Each row has a class, written as a number after it.
[-19  46 -21  45 -13   6  29 -53   5   9  57  85  36 -23   5  -8  33  17
 -30   1  32 -49  -6  18  -5  44  27  43  21 -38   0 -56  18  60  21  -6
  52] | 0
[ 13  43 -21  35  -7  20   8  26  94  -9  34   6  37 -51 -29  49   0 -38
 -29 -89 -81 -53 -33  15 -23 -54  -9  26  19   1   3 -61  32 -66 -56 -58
 -95] | 5
[-21  52 -30  -2 -13 -67 -15  16   5   3 -41 -36   6 -92  35   2 -56  -6
 -16 -20 -18 -18 -17  -5  43  -4  12  30 -22  22  20  47 -49 -24  23 -19
  19] | 4
[ 18  60 -35 -20  -7 -28  39   2  46 -30 -25  40 -18 -24 -22 -34 -17 -38
 -40  30 -25 -14  28 -60  17  22  30 -10 -14  39  51  -9 -17 -25  -2 -78
  22] | 7
[ -1  11 -10   8  13 -12 -21 -13 -22  15  -6 -11 -19 -18  27  -8 -21   5
 -14  -8 -25  11 -15  16 -23   5  27  -3   2  38   2  12 -18 -30   6   6
   7] | 5
[  5 -35  25   2 -10 -15 -49   4 -11   4   6 -30 -10 -42   2 -39   8  22
  22 -42   8   6  -3   4 -15  12  44 -36 -18  14  12   2  18   8  -8   3
 -18] | 6
[-41 -68  -4 -30   8  23   0 -27  -5 -14  37  11 -16 -37  26 -44  -3   6
  24   3 -18 -23  28  -2 -23   0  34 -14 -11  38  13  39   1  -4  -7   5
 -24] | 1
[ -8  14 -43  30   9 -32  25  14  19 -19  20 -18   9 -29  -2 -22 -27   8
 -41 -14   8 -14  -7   2   2  -4  -2   9  19   2  -7  -3 -12 -31  32   4
 -36] | 4
[ 17  -3 -24  12 -24  18 -16   6 -36   2   7  49  -3  28 -24 -63  51   3
  20  24  34  38  16  54   8  -2 -17  -8  -2   3  21 -36  48  64 -20  40
  17] | 5
[  38  -98   32  -21  -44    4  -23  -30   20   33 -111   82    5   19
   88   -2   56  -37  -16  -26  -24   21   52  -27    0  -40   99  -14
   32  -26   66  -23   31   22  -82  -45    2] | 3
[ 36 -23   3  18  16  -2   0 -13  -1 -15  34   8 -10 -10 -26  21  31   7
 -21  -5 -11 -11  -4   9  10   6  19  -1  -9 -18  -8  16   7  -3  -4  33
  -5] | 6
[ 21 -14  -2  -8   5  27 -19  14  -7  21 -26  14 -26  -6   1  -5  -1  12
  25 -14  12  36 -27  39 -16  -5   3 -27 -12  29   8 -27  -4 -18 -19  12
  -9] | 5
[ 45   4   9  19 -19  92  26  -8  45 -39 -77 -74  22 -14  28 -21  42 -10
  24 -20 -33   6   5 -32  10 -32  10  29  14  -6  53  50  16 -41 -63  -7
  12] | 3
[ -6  59 -13   9 -22 -77   9  48   6 -55 -37  -8  10  17  -4  -7  33  -6
 -18 -13 -22  -4  -3 -27  33   5  10   5  -5 -34  25 -18  59  24  -2 -26
  45] | 4
[-42  -2 -50  -8 -36 -26   5 -32  35  37 -26 -12  12 -22  50 -15 -22  -4
 -37 -81  -2   3 -31 -27  14  21  48   0   4  28  29  20 -29   8 -31 -34
 -16] | 1
[  8 -22   4   2   6  -6 -35  11   5   4  -7 -33  -8  -2 -15 -11  25 -13
 -10 -20  -9  14  -6 -14 -19   7 -20 -22  23  15  31  19   5 -32 -24  -1
   0] | 5
[ 24 -35  11 -11  -8  -9 -16  -4  23  -1   3  14 -36 -19   7   8  -9   6
  -8  12  12  11  17 -18   7  23  -2   0  -3  11  -4  17  -7  -7  12   9
  -3] | 7
[ 54  12 -60 -19  28  80  28   1  -8   7 -27  67  20  -1 -46  19  19   5
 -41  25  22  -1  21  76  27 -47 -38  21  30 -33  27 -56   5 -12 -16  39
 -23] | 2
[ -2   5  35  -8  24  22   4   4 -18   7 -26  22  22 -20 -12  -4 -28 -16
   6  12  39   1 -13  -3 -31  11  31  27   4   2 -14 -38   0 -15  22  23
  10] | 2
[ 20 -15 -28  29  19   1  24  -6  12  26  20   2  -6  13  -5  -8  -5  -9
 -40 -17 -19 -10 -14  25  -5 -15   9   4   2  24  -1   2   1  -1  13  -7
  -4] | 5
[ 48 -25  13  50  35  10   7  -1 -22   0 -21 -20  27  29 -40  11  77 -45
  25  -7  15  24   3  23  12 -36  75  76   0   0 -43  12   2 -20 -39   9
  -3] | 6
[ 39   2 -13  17 -29 -46 -33  21   2  66 -27  31  26  41 -19   1 -34 -21
 -24 -40  49  27 -25  29  33 -15  15   2   6  51 -41 -34 -42  25   8 -51
 -13] | 6
[ -3  -4 -13 -16  14 -23  -6  49 -26  -1 -30   3 -44   0  24  -6 -55   8
  14  26 -14  24   6  20 -11 -29  31  25 -13  16  -5 -24   7  23  33  -2
  39] | 0
[-44  90  -9 -28 -19  42 -21 -10   4 -72   1  -3  51 -52 -24  58 -42 -44
  -3  31 -77 -65  29 -86 -28  16 -37 -17   8 -30   3 -72  24 -10 -18  -1
  10] | 2
[-28 -11   3 -25  30 -33  37 -23 -60 -11 -26  39   2 -19   3 -19  -2   8
 -57  -3 -42 -39  49  67   0  -6  90 108  27  29  26  74  12  11  14  58
  31] | 0
[ 21   7  -7  21  -3  -6  -1   7   5   9  -7 -15   6  -8  -3 -10 -11  13
 -20 -47  -5   8 -14  28   0  -8  63  25  -7  23 -14  -4   8   6  -4   4
 -23] | 6
[ 33 -19  11  21  26 -31 -25   7   4   6 -16  12  17 -10  -7  20   4   5
 -39 -37   2   1 -23   8  -6 -14  62  20  31   0  -5 -13  -7 -52  -8 -15
  -9] | 6
[ 12 -60 -29 -13   4 -28 -24  13  26  22   9 -11 -64 -13   8  39   6  19
   2  -4  -3  16  17  23  22   8  -9  21   4   3  -9  18 -17   5  -2   9
  -7] | 7
[ -1  48 -70 -15  -6  -2  17  17   7 -35   8  22  12 -62 -29  -6 -68 -40
 -11   8 -34 -26  -9  18  29 -45 -13  13 -25   2  15 -28 -17 -21  -2  44
 -17] | 1
[ 14 -14  -8  -3  10  36 -11   1   8  -6 -35  11   5   6 -11  15 -22 -14
  -3  41  31  39  18 -27  12 -11 -11  50  18  17 -24  10 -25 -24  -6   8
   0] | 7
[ 23 -65  30 -19 -16 -76 -31  67  48  27 -17  18 -39 -28 -22  -2 -20 -46
  47  -5  29   6   3  14 -29  28  30  13  28  40  -1 -40 -35 -18  -7  -2
   7] | 3
[-31  24  19 -20  33 -30  -4  16  -9   8  11   3  14  -7 -10  13 -34 -22
 -37   4 -27 -21  30 -47 -38  13  39  14  -5  16 -28 -31  39  35  39 -45
  -6] | 2
[  8 -76  -2  15 -52 -89 -25  -4  -5 -29  58  29   6  36 -47 -30  -1 -53
  -4 -12  26 -56   0  18  -2  64  -6   0  63  45 -11  10 -24  -8  17  62
  40] | 1
[-30  27   3 -10   9   4   9  -7 -18  13 -27  28   6  40   4  -6 -46 -12
 -68 -14  -9  16 -14  -8 -46  25  52  32  30  20 -15 -30  12   1  15   5
 -18] | 2
[-17 -20 -13  39  37 -57   6 -34 -44  12  96 -29 -23  10  32  43  12  24
  29   6 -42 -63  21  46 -15  -4  52  -4 -18  -2 -99 -23 -23  16  52  10
  11] | 6
[ 17  -6 -40 -46   1  68  15   4  18  54 -40 -17  -2  33  -3 -58  -4 -25
  -4 -46  -4 -26  17  89   7 -62  11 -26  -2  41  32 -16 -23 -21 -24 -18
 -26] | 1
[ 11   1   4  -8  35  18  -2  20   1  11 -26  33  28 -26 -29  11  -8 -10
   0   9  30  14   0  15 -28  -9  23  25  25  20  -3 -43  -4 -36 -14  20
   2] | 5
[  5 -15 -10  -1  10 -16 -45   6   3 -28   0 -21 -71 -32   1  -2 -14   9
  -4   3 -48  11 -24 -22   6   7 -10 -30 -31 -12  30  25  12 -26   1 -12
   9] | 7
[ 19  -4 -11  29  10 -18 -59 -49 -54  16 -41  -8   5  -3  14  16  18 -49
  21   3 -48 -14  11 -18 -10 -13  44 -44  -1   6 -20 -29 -30 -17 -21 -43
  22] | 3
[ 14  -9  -6  16 -12   0 -15  -3  18  -5   4 -48 -46  -5  26 -15   2  -6
  20   1 -36  12  -3 -25 -20  21   4 -24  -7  24   3  22 -15  -5  -4 -20
   3] | 3
[-50 -12  -9 -19   5 104  14 -23  20 -28   9  -5 -28 -19 -42 -43  -8  -9
   9  23 -46 -46   7  16 -20  33   7  30 -16   7  40  20  20  12 -22  30
  37] | 7
[-16  -9 -18   5  -6  -7  -9  -1   3  16  12 -32  -2 -14  -2  -6  16 -14
  23 -24 -40 -20  16  16  -6   4  12  12  -5  56  -1  23   1  15 -19 -28
   3] | 5
[-35   4 -11  -5   8  -8  27  -3   4 -22   4 -23 -21 -23  20  27  10  15
  23   5   0   0  -3 -16  -1  23  -2 -10 -17  -8 -25  10 -25 -19   3  19
 -12] | 4
[ 27  13 -31   0 -65 -69 -29   5 -29   5 -34  85 -15   3  19  -9 -52  -1
 -24   3   1   9 -23  45  42  16  45   2  -2  20  15 -33 -29  35   7  34
  52] | 6
[ -2 -16 -11  -4   2 -10  61  -9  -2  -4 -25  10  23  11  37 -25 -63  -2
 -39  -2   5 -18  16 -30 -17  -7  39   5  29  46   2  -6 -19 -21  40 -29
 -12] | 2
[ -6 -22  29 -11  22  22 -15  -4 -17   4  -5  31  25 -21 -17  10   2  -7
  44  23  35   8   8 -15 -16  -6  35  -6  -9  14 -35 -32 -28 -18 -15  -6
  -7] | 6
[  8   0  20   3   9  45 -27   3 -34  -2 -40   7  22   4 -25  -7  -9 -25
  21  11  44  28 -18  14 -32   3   6  25  27   4 -16 -43  -7 -35  -8  39
  -8] | 2
[-14 -14 -67 -21 -33 -74  41 -14 -34 -17   1  43  28  -3  44  13 -68  19
 -18  21 -16 -57  73  -7  23   2  11 -12  39  49 -14 -41 -20  44  52 -17
  17] | 2
[ -12 -109   -6  -11  -20  -38    0    1  -33    6  -44   28   14   15
  -15  -46   15  -18  -11  -35   38   -3   36   34  -24   27   72   32
   76   19   39  -27   20   10  -26   54   -6] | 2
[  13 -102   54   -4   41   80  -26   12  -10  -21   -7   36  -57  -24
  -11    8  -60    7    7   39  -12    5  -59    7  -33    9    3  -31
  -45    9  -11   28    5  -33   39   49   16] | 4
[-29 -55  45 -36   5 -46 -74   9 -10 -20  38  58 -17 -67  16 -23  18 -33
  70  27  33   4   7 -20 -46  -9   9 -50   8 -24   9 -48 -15 -71 -25  14
 -33] | 1
[-20  11 -33 -21  26  38  64 -12 -48  -6 -63  38  -9  10  54 -57 -52  46
 -19  18  -7 -14   6  41 -30  -4 106  -4   0  -4  40 -78  36  27  38  17
  60] | 2
[ 10   0  51 -10  26  26 -24   2 -19  11 -34  35  -1   0 -18  -5   5 -22
  29  21   3  17  -8   6 -22  -7  18   4 -18   8 -18 -10   0  -4  -7  -2
  10] | 3
[-21 -17   8 -13  -8 -24  14   5 -19 -17 -11  -8 -23  10  17 -13 -17  20
   3 -15   1  -1 -19   1 -17  36  12  -3  11  14  13   5   6  -3  17  17
  15] | 2
[ 10 -16  33  19   7 -72  37  36  16 -40 -15 -28 -34 -14  49   4   3  37
  33  -3  29  24 -43 -61  15  27  25 -34 -46  -7 -10  21  12  -9  45 -29
  38] | 4
[ 28 -10   0  12  15  -1  31 -12   9 -14  22  63 -15 -23 -12  18 -42 -15
 -55  14 -17 -25 -11 -16 -11   0  13   4  -2  -1   2  -7  -5  -9  34   4
   4] | 0
[ -49   35   26    6  -48    1 -110  -28  -49  -32  -23   10   42  -49
    5    9    9   -2   28  -40  -87  -37   -8   19    4   -1  -13   29
   10   -3    8   20   42   24  -48    3   10] | 3
[ -7  -5  72  -9  -4  -5 -98  25  -2  22 -17 -22 -39 -65  75 -77 -24  12
  38  22  18  42  -3 -12 -57   1  33 -13 -10 -16  30  -5  23  -1  21   2
  22] | 3
[ -3   2   0   8  13  33 -12   5 -16   3 -13   4  38  -6 -22 -18 -20  -8
  11  18  34  21  -4  -3 -21  -8 -18  12  25  35 -12 -14 -12 -23  -1  15
   3] | 5
[-13 -27 -13  -8 -10  -4 -20  -9 -26  -2  -3  10 -15   6   8  37 -24  19
  10  -6  -3  12 -11 -13 -12  36  -9 -15   6  31 -29 -14  -6  17   9  -5
  -9] | 2
[ 39  87 -29  -8 -21 -68 -31  37   7   9 -33   5   8  -9  50 -38 -42  -8
 -33   7  11  13  14  14  20  -7  66  46   7  51   2 -14   5  13  41 -36
  65] | 1
[ 10  18 -16  31  -5 -34 -16   6  29   1  38 -44 -19  -9 -17 -19  -9   5
 -48 -27   8   9  -2 -14   6  20 -17  23   4  -8 -12  17  21   7  26  10
 -26] | 7
[  90   59  -18   -7  -11  -58  -79    0  -24    5  -17   81   -4  -31
    8   66  -37   13  -66   16   12   10   30   15   33  -31  -24  -58
   -2  -64  -30 -114   20   -2   39   39  -15] | 7
[ 14   2 -16   1 -25  10 -20 -18   4   4 -12  13 -30 -47 -11   3  20 -23
  23 -17 -12   6  -1 -13  -1  31  19 -14 -21  28  23  -3 -19  12 -32 -26
   3] | 0
